Each row has a name. After each piece below comes the name of the row it's from, unless a question asks for something else. Each question is about the rows just above it.

k_771: 96	61	65	122	115	152	182	84	99
k_543: 62	122	143	94	105	120	88	105	89
k_77: 138	94	171	132	109	129	110	55	84
k_592: 17	106	20	75	126	171	94	115	85
k_532: 54	142	107	126	70	123	112	124	54
k_477: 105	90	104	109	113	106	80	176	89
k_497: 112	125	160	48	96	59	100	94	81
k_573: 65	67	173	106	140	119	68	63	37
k_850: 13	61	44	112	58	127	154	103	117
k_906: 95	82	109	56	80	101	116	75	141
k_562: 52	100	63	151	93	157	62	89	77
k_120: 105	90	104	109	113	106	80	176	131
How many times does k_543 hold 94? -> 1
Go on from 115	152	182 to the end of its row. -> 84	99
Number of entries in 112	125	160: -> 3
which: 105	90	104	109	113	106	80	176	131 -> k_120

k_543: 82	75	105	105	152	79	115	69	98	136	99	127	136	116	147	102	119	117	121	148	97	150	84	149	113	106	132	147	101	134	95	135	83	112	126	151	127	84	73	172	46	109	111	101	53	70	95	116
k_77: 161	92	58	174	131	124	141	81	124	107	54	163	156	141	182	79	86	100	88	183	58	127	129	137	140	93	185	139	66	153	161	183	62	125	76	147	127	118	73	130	46	106	137	33	111	95	44	168
k_562: 150	84	46	72	142	157	162	103	128	145	30	102	114	131	121	45	69	83	125	122	59	144	143	143	126	99	117	145	29	149	155	135	62	89	44	92	155	110	96	114	57	92	121	43	137	94	39	88
k_573: 66	163	62	129	156	124	92	139	131	124	161	66	183	54	161	79	58	168	137	76	183	95	147	125	86	141	100	182	46	174	127	107	137	140	141	85	33	44	88	127	111	73	185	105	91	172	58	153
k_906: 161	92	58	174	131	124	141	91	124	107	54	163	156	141	182	79	86	100	88	183	58	127	129	137	140	66	185	139	66	153	161	183	62	125	76	147	127	85	73	172	46	106	137	33	111	95	44	168
Go on from 127	85	73	172	46 to the end of its row. -> 106	137	33	111	95	44	168
Count the entries of 82	75	105	105	152	79	115	69	98	136	99	127	136	116	147	102	119	117	121: -> 19
Number of entries in 66	163: -> 2
The row with 145	29	149	155	135	62	89	44 is -> k_562
Put 137	33	111	95	44	168	161	92	58	174	131	124	141	91	124	107	54	163	156	141	182	79	86	100	88	183	58	127	129	137	140	66	185	139	66	153	161	183	62	125	76	147	127	85	73	172	46	106 back in order: which row is it? -> k_906

k_771: 105	134	87	45	96
k_906: 46	50	108	129	105
k_562: 155	50	109	35	113
k_532: 131	51	176	11	26
k_573: 155	50	109	129	108
k_477: 145	116	114	68	75
k_850: 83	115	163	89	140
Which row holds 155	50	109	129	108? -> k_573
Which row holds these entries in another order? 50	105	129	46	108 -> k_906
The rest of the row after 50	109	129: -> 108
How many entries does 145	116	114	68 have? -> 4
How many entries does 105	134	87	45	96 have? -> 5

k_477: 90	88	102	38	108
k_532: 37	37	37	159	37
k_573: 75	109	88	78	150
k_850: 90	88	102	38	109
k_120: 17	38	37	105	125
k_562: 92	86	101	114	113
k_592: 109	88	149	78	75
k_77: 28	88	103	58	135
Put 150	78	88	109	75 back in order: which row is it? -> k_573
How many entries does 109	88 have? -> 2
How many times does k_532 hold 36? -> 0
After 109	88	78, its row goes on with -> 150
After 88	78, its row goes on with -> 150
Go on from 17	38	37	105 to the end of its row. -> 125
Which row holds these entries in another order? 113	114	92	86	101 -> k_562

k_497: 157	100	124	74	96	95	138	115	99	91
k_592: 95	103	105	89	95	99	99	95	100	95
k_573: 108	101	109	103	94	100	113	103	102	96
k_850: 117	96	138	103	95	98	127	114	104	92
k_532: 136	96	143	91	96	95	137	118	102	91
k_120: 190	104	122	60	91	94	156	117	98	86
k_543: 113	100	104	93	99	99	110	103	100	98
k_562: 121	102	94	94	94	100	117	103	101	95
k_906: 115	102	107	99	95	100	113	103	101	96
k_477: 124	102	134	111	83	101	140	111	108	87
Number of entries in 117	96	138	103	95	98	127: -> 7
How many times does k_592 hold 96? -> 0

k_543: 154	126	153	153	92	117	159	146	80	138	37	112	59	121	128	164	143	60	150	100	100	94	135	161	164	90	90	135	55	118	108	144	60	37	70	39	95	105	52	45	59	122	124	57	78	161	144	61	129	133	74	28	137	97	51	74	123	46	66	131
k_477: 138	77	136	140	92	74	127	84	110	147	112	78	108	72	77	134	138	137	113	87	113	97	130	133	135	114	114	83	113	92	85	84	110	116	106	118	88	126	112	115	104	139	139	107	110	135	135	107	74	135	108	113	107	107	109	106	72	116	101	71
k_77: 138	114	147	97	71	87	88	110	104	133	101	138	110	139	112	130	113	77	127	140	135	108	138	107	113	92	112	73	113	137	135	72	110	107	138	92	106	113	85	83	77	116	107	74	135	136	110	106	134	116	74	114	118	110	110	126	108	109	78	72
Times 60 occurs in k_543: -> 2
Count of 135 in k_477: -> 4
How many times does k_477 hold 83? -> 1
Go on from 74	114 to the end of its row. -> 118	110	110	126	108	109	78	72
71	101	116	72	106	109	107	107	113	108	135	74	107	135	135	110	107	139	139	104	115	112	126	88	118	106	116	110	84	85	92	113	83	114	114	135	133	130	97	113	87	113	137	138	134	77	72	108	78	112	147	110	84	127	74	92	140	136	77	138 is which row reordered? -> k_477
71	72	72	74	74	77	77	78	83	84	84	85	87	88	92	92	97	101	104	106	106	107	107	107	107	108	108	109	110	110	110	112	112	113	113	113	113	114	114	115	116	116	118	126	127	130	133	134	135	135	135	135	136	137	138	138	139	139	140	147 is which row reordered? -> k_477
Times 138 occurs in k_77: -> 4

